[ 22 -14 -17 -51  20 -28  42   0  10   9 -31 -32  20   3 -12  10  21  54
  11  53  57 -35  11 -21   1 -31   3 -14  -4  46  -6   7 -32 -30  13   3
 -28  24 -50   5 -14   0 -39  20  52] | MP (77)
[ -9 -16 -43 -48  27 -39  -7 -28  -1 -21 -16 -19  20  15  -7   4 -19  73
  24  35  92 -22   2 -15   1  -8  21  13   6  38  -8  25 -34 -37  20  -4
   2  34 -56  -4 -31  22 -45  12  60] | DC (86)
[-12  16 -14 -23  27  -7 -16 -59  -2   5  -5  -1  -5 -18 -47  27  77  22
  51   4  59   1  31  -4  15 -14  35  27  -1  22   2   7 -22   3  13 -13
 -38  84 -24   5 -17  25 -30  21  60] | MP (71)
[ -6   6 -13 -10  13  -2  -4 -35 -10  -7 -24  -3  -1   0 -26  25  35  13
  58  -1  55 -10  26 -13   3  -9  15   2 -18  17  -8 -12 -16  -8   5  -6
 -45  71 -29  -1  -5  17 -27   9  48] | MP (71)
[  0 -24 -19  -8  13 -14  28  -7 -31 -40 -42 -12  14 -12  15  14 -59   4
  49  -5  39 -20   9 -20   4 -19   3 -28  -8  16 -22 -25 -16 -30 -16 -19
 -25  63 -43   2  11  12 -17 -13  32] | ZM (79)
[  6  -2 -27 -38  26 -19   9 -37   3   4 -27 -18  20   8 -20  26  52  39
  33  20  62 -16  16 -18  -1 -23  18  19  -5  33  -7   7 -22 -18  11   3
 -47  63 -42  15 -15  11 -28  27  53] | MP (71)
[ -4  -9 -26 -41  31 -31  -1 -47 -14 -21 -26 -11  14  12 -13  10  -5  54
  39  19  77 -15  13  -5   6 -14  18   8  -2  39  -8  20 -31 -32  14  -3
  -7  61 -55  -1 -17  15 -45  10  50] | DC (86)
[ -9  25 -27 -26  33 -16 -34 -92   6  11  16   4  11   4 -46  13 100  35
  60  16  84 -11  37   0   5 -15  45  24 -10  27  -5  19 -30  18  26  -4
 -20  66 -35  -2 -13   6 -35  41  51] | ZM (84)
[ -5 -18 -41 -64  34 -34   7 -37  -5 -11 -25 -16  24   9  -2   8  -8  70
  22  34  87 -18  -2  -5   8 -22  19   5  -5  31 -10  25 -32 -30   4  -7
   4  41 -62  -9 -21  13 -46  16  60] | DC (86)
[ -9   6 -27 -17  23  -8  -3 -43  -9  -8 -11   3   9  -5 -28  16  36  17
  42   9  50  10  29  -2   5 -12  32  17 -16  18 -20   4 -14  -1  12  -5
 -22  58 -27   4 -16  10 -12  23  46] | ZM (84)
[ 13   2 -15 -18  21   2   2 -28  -2  -4 -15 -10   3   6 -26  27  51  21
  37  18  45 -43  33 -11   1 -22  24  11  -3  28  -6   0 -21  -9   3   2
 -44  74 -36  17 -15  10 -15  14  49] | MP (77)
[-12  -3 -38 -36  25 -18  -6 -54  -8 -15 -11   0   7  -2 -24  19   3  35
  45  11  57   0  31  -1  16 -16  24  17 -12  30  -3   9 -29 -19   8 -11
 -16  74 -54   1 -24  12 -29  17  42] | ZM (79)
[ 10  -2 -17 -32  14   1  17 -21   4  10 -19 -16  18  10 -20  15  47  27
  26  15  44 -12  25 -11   8 -14  16  11  -5  33   2  -5 -28 -10   7   5
 -45  51 -23  17  -3   7 -24  23  43] | MP (77)
[ -2  -4 -27 -42  30 -17  13 -26  -4  -8 -40 -30  15   9 -19  24  25  47
  29  26  72 -25   8 -12  -3 -19   7  10  -6  40  -8  -4 -21 -28  10  -4
 -41  56 -54   2 -15  11 -38  16  72] | MP (71)
[-13   1 -38 -67  33 -44  -1 -19  -7 -17 -59  -7   2  10 -19  11 -15  72
  34  31 103 -32  -3  -6   1  -2  16  19  -6  25 -15  33 -27 -42  17 -16
  -7  50 -75 -20 -22  16 -57  11  82] | DC (72)
[ -7   0 -32 -29  16 -14   6 -40 -12 -30 -15 -10  11  -5 -18  20  -3  42
  48   4  75 -18   3 -18   6 -22  15   3  -8  30 -15   1 -30 -19  11  -9
 -25  70 -25  -4  -6  12 -39   8  58] | ZM (79)
[ -6  10 -27 -27  27 -24  -7 -42   5 -12   9  -8  10 -10 -46  16  34  40
  50   9  74  -5  29 -14   2 -18  25  18  -6  31  -7   5 -38 -12  17  -3
 -29  70 -45  -3 -15  16 -38  27  52] | ZM (79)
[  1  -2 -18 -45  17 -21  11 -28  -4  -4 -30 -19  14  11 -19  16  33  38
  33  22  59 -20  39 -10   4 -17  13  11  -7  33  -7   1 -29 -21  12  -1
 -24  58 -43   4 -16   8 -35  19  55] | MP (71)
[-10  20 -11 -28  22 -11 -15 -55  -6   2 -33   1   9   3 -39  20  49  23
  47   9  71  -7  25  -8   2 -18  30  18 -10  24  -4  -3 -12  -4  19  -8
 -44  78 -19   8 -18   9 -26  20  68] | MP (71)
[ -1   7 -25 -40  27 -23  -3 -53   0  -6  -6 -11  12   1 -27  17  36  43
  50  12  71 -17  24  -7   6 -16  24  22 -10  36  -1   8 -32 -15  11  -4
 -25  59 -47   1 -20  13 -50  18  51] | ZM (79)
[ -5   4 -24 -25  25 -19 -27 -50   1  -1  11  -9   9   2 -21   7  58  48
  38  13  76 -14  23 -15   1 -17  24  18  -1  29  -9  18 -26  -5  18  -5
  -8  66 -36   0  -9  13 -40  22  75] | ZM (79)
[  3  -3 -21 -25  16 -24   7 -39 -16 -13 -25  -4   9  -4 -19  15   4  30
  48   5  55 -11  15 -12   4 -17  11  -2  -4  26 -11 -15 -25 -18   2 -11
 -26  71 -39   1  -5  12 -34   6  46] | ZM (79)
[-19  10 -33 -41  27 -15 -23 -60 -10 -14 -15   4   6   1 -29  17  18  52
  34  16  94  -8  18   5   1  -1  26  27  -5  25 -10  23 -22  -4  18 -18
  -5  61 -54 -11 -27  10 -44  22  58] | DC (86)
[-10   2 -31 -42  25 -27   2 -49  -3  -6  -4 -12   9  -4 -19   8  42  50
  49  13  76 -13  20  -5  -2 -25  12   3  -4  30 -12  17 -33 -15  12   9
 -21  58 -45  -3 -11  11 -47  20  53] | ZM (79)
[-19  15 -27 -10  21  -2 -24 -72  -7 -10  18  28  -6 -13 -26  22  57  25
  63  -2  65   7  41  -7  -2 -15  32  26  -8  12   0  -4 -39   8  11 -10
 -33  84 -33   2  -3   3 -32  12  41] | ZM (79)
[  9   1 -12 -58  26 -43  21 -30  -4   3 -36 -42  17  14 -22  25  36  62
  37  30  94 -42  10 -27   2 -28  30  12  -8  51  13  15 -37 -15  18   9
 -34  54 -62   2 -16   9 -49  29  83] | MP (71)
[ -7   4 -29 -50  31 -23  -9 -57  -3   2 -10   1  15  10 -15   6  45  48
  26  22  61  -5  17  10   7 -17  22  24   3  22  -6  11 -32 -17  20  -7
 -12  21 -38   1 -28   7 -33  16  42] | DC (72)
[-11  -2 -26 -35  19 -14  10 -44  -7  -3 -12 -13  16   6 -17  13  35  44
  40  26  69 -11  23  -5   5 -21  19   9  -2  35  -6   6 -30 -16  10  -5
 -17  62 -47   5 -14   9 -34  13  56] | ZM (84)
[-17  13 -28 -50  32 -34 -14 -45   3  -8  -1 -23   6  14 -20  11  26  65
  27  27  94 -22  11  13   4  -6  21  26  -3  32   5  27 -33 -21   5  -3
   0  45 -50 -32 -27   8 -45  28  65] | DC (72)
[ 43 -31 -31 -85  32 -54  43  10  13  22 -21 -57  36  47  33 -11 -21 107
 -14  58  86 -59 -18 -22  -1 -18 -19   1  -1  48 -11  40 -48 -57  12  22
  14 -20 -65   1 -20   5 -56  21  68] | DC (72)
